Here is a tiny trained network, its code and every weight. The questions are about switching its units off for an input and a class, where a switched-off unit gives its printed mean instead of its output.

import numpy as np


def w(rows, s, z=0):
    codes = np.array(rows[::2]) - 128.0
    scale = np.full(codes.shape[1], s)
    scale[-1] = z or s
    return codes * scale


def f(y):
    return np.maximum(y, 0)


def log_softmax(a):
    a = a - a.max(-1, keepdims=True)
    return a - np.log(np.exp(a).sum(-1, keepdims=True))


def net(x, mask):
    res = np.array(x, float).reshape(1, 4) / 4 @ E
    y = f(res @ A[0][:, :-1].T + A[0][:, -1])
    res = res + np.where(mask, y, B[0][:, -1]) @ B[0][:, :-1]
    return log_softmax(res[-1] @ U[:, :-1].T + U[:, -1])


A, B = {}, {}
E = w([
[195,38,33,11,79,102,139],'x0',
[217,174,210,120,29,68,208],'x1',
[209,171,64,171,215,2,116],'x2',
[195,161,196,39,168,161,24],'x3',
],0.0069)
A[0] = w([
[180,77,41,50,117,119,152,5],'neuron 1',
[127,91,98,167,121,130,188,44],'neuron 2',
[80,85,66,135,190,158,70,67],'neuron 3',
[76,87,95,162,102,115,209,18],'neuron 4',
[77,85,55,138,221,173,67,44],'neuron 5',
[162,86,70,50,78,82,124,74],'neuron 6',
[223,157,203,129,28,85,200,10],'neuron 7',
[69,93,121,152,86,146,190,127],'neuron 8',
[172,163,58,166,200,1,122,127],'neuron 9',
[38,90,190,83,18,237,136,145],'neuron 10',
[62,112,52,109,184,134,91,177],'neuron 11',
[66,122,90,157,112,88,182,120],'neuron 12',
[81,211,234,245,196,141,123,66],'neuron 13',
[96,202,196,206,133,147,122,46],'neuron 14',
[79,80,101,126,157,178,91,41],'neuron 15',
[128,57,109,61,96,129,156,65],'neuron 16',
[183,170,198,24,191,161,65,9],'neuron 17',
[164,122,215,48,150,169,32,103],'neuron 18',
[97,106,44,189,106,130,205,125],'neuron 19',
],0.0083,0.0023)
B[0] = w([
[67,69,101,66,102,121,123,195],'neuron 1',
[135,145,112,157,114,119,93,161],'neuron 2',
[125,132,193,167,115,89,165,194],'neuron 3',
[116,167,96,153,113,100,94,178],'neuron 4',
[129,116,192,158,96,70,161,207],'neuron 5',
[106,84,117,89,99,124,125,198],'neuron 6',
[137,125,214,158,93,48,176,230],'neuron 7',
[138,177,92,157,142,125,92,184],'neuron 8',
[179,145,103,97,220,152,176,242],'neuron 9',
[180,161,109,101,255,125,189,254],'neuron 10',
[143,115,185,154,104,116,157,200],'neuron 11',
[129,160,94,162,90,132,83,183],'neuron 12',
[50,50,87,57,109,144,115,252],'neuron 13',
[64,53,110,68,113,131,124,207],'neuron 14',
[142,117,174,154,132,85,167,174],'neuron 15',
[84,103,113,78,135,128,126,179],'neuron 16',
[117,163,91,178,101,97,58,215],'neuron 17',
[133,186,82,175,113,108,62,224],'neuron 18',
[138,168,108,165,107,116,76,201],'neuron 19',
],0.0095,0.0092)
U = w([
[73,39,102,67,87,137,117,98],'0',
[138,125,252,164,81,88,160,96],'1',
[130,202,70,172,84,123,54,91],'2',
[162,153,109,106,227,144,168,99],'3',
[152,123,137,136,106,174,126,255],'4',
],0.013,0.006)

Each question gives the input, the list of numbers given to net, and the class t.
The units are the neurons (one row each of A and B). Each row of codes is followed by its name. A weight is (code - 128) times the scale printed after its matrix; where a second scale follows, it is the last column's (A, B and U).
mask holds one flag per neuron, in row order. A switched-off neuron (its flag False) gives its mean, the last column of its row in B, instead of its output. The means were averaged over made-up inputs and are rounded, as every weight is.
A unit's drop is (log p(t) with every unit on - log p(t) with that unit switched off) / (log p(t) with every unit on - log p(t) with every unit switched off).
The circuit of an input: a set's keep is (log p(t) with only the set's units on - log p(t) with every unit switched off) / (log p(t) with every unit on - log p(t) with every unit switched off). Starting from the 12 units with the biggest drops (on a tie, the unit counted first), units are removed one at a time, each time the one whose removal leaves the highest keep (on an exact tie, the one counted first), for as long as the keep stays at least 0.8.
circuit, biggest first: the units of the circuit, biggest drop first
unit that matters most: the unit with the biggest drop
k most important neurons: the k neurons with the biggest drops, biggest first
drop when u is switched off: that unit's drop, to one decimal
input [0,-7,-8,-8], class 2: circuit, biggest first : [neuron 8]
input [-7,-8,-4,8], class 1: 3 most important neurons : [neuron 5; neuron 3; neuron 15]
input [6,-2,-7,-2], class 3: 2 most important neurons : [neuron 10; neuron 13]
input [2,-3,3,4], class 2: circuit, biggest first : [neuron 10; neuron 13]
input [-2,0,-7,6], class 3: 3 most important neurons : [neuron 10; neuron 19; neuron 12]
input [5,4,1,-6], class 2: 2 most important neurons : [neuron 13; neuron 19]
input [-5,-5,-6,5], class 3: 4 most important neurons : [neuron 10; neuron 7; neuron 1; neuron 6]
input [3,-7,-3,-6], class 1: circuit, biggest first : [neuron 5; neuron 3]
input [-6,-4,-2,-6], class 0: 4 most important neurons : [neuron 13; neuron 14; neuron 18; neuron 17]
input [-8,1,-8,-4], class 0: 3 most important neurons : [neuron 13; neuron 14; neuron 9]
input [-6,-8,-2,-7], class 1: 4 most important neurons : [neuron 5; neuron 3; neuron 11; neuron 15]
input [3,-6,6,-5], class 1: 4 most important neurons : [neuron 5; neuron 10; neuron 11; neuron 3]
input [-5,-1,-2,-5], class 0: 4 most important neurons : [neuron 13; neuron 14; neuron 18; neuron 17]
input [-5,-2,-3,7], class 2: unit that matters most : neuron 18
input [-1,-4,-6,-2], class 3: 2 most important neurons : [neuron 10; neuron 7]
input [3,-4,-7,7], class 2: 3 most important neurons : [neuron 18; neuron 17; neuron 9]
input [3,-4,-6,-5], class 3: drop when neuron 7 is switched off : 0.1
input [3,-4,1,2], class 1: drop when neuron 13 is switched off : 0.4
input [-8,1,-4,7], class 0: drop when neuron 14 is switched off : 0.6
input [4,-6,-5,6], class 1: unit that matters most : neuron 5
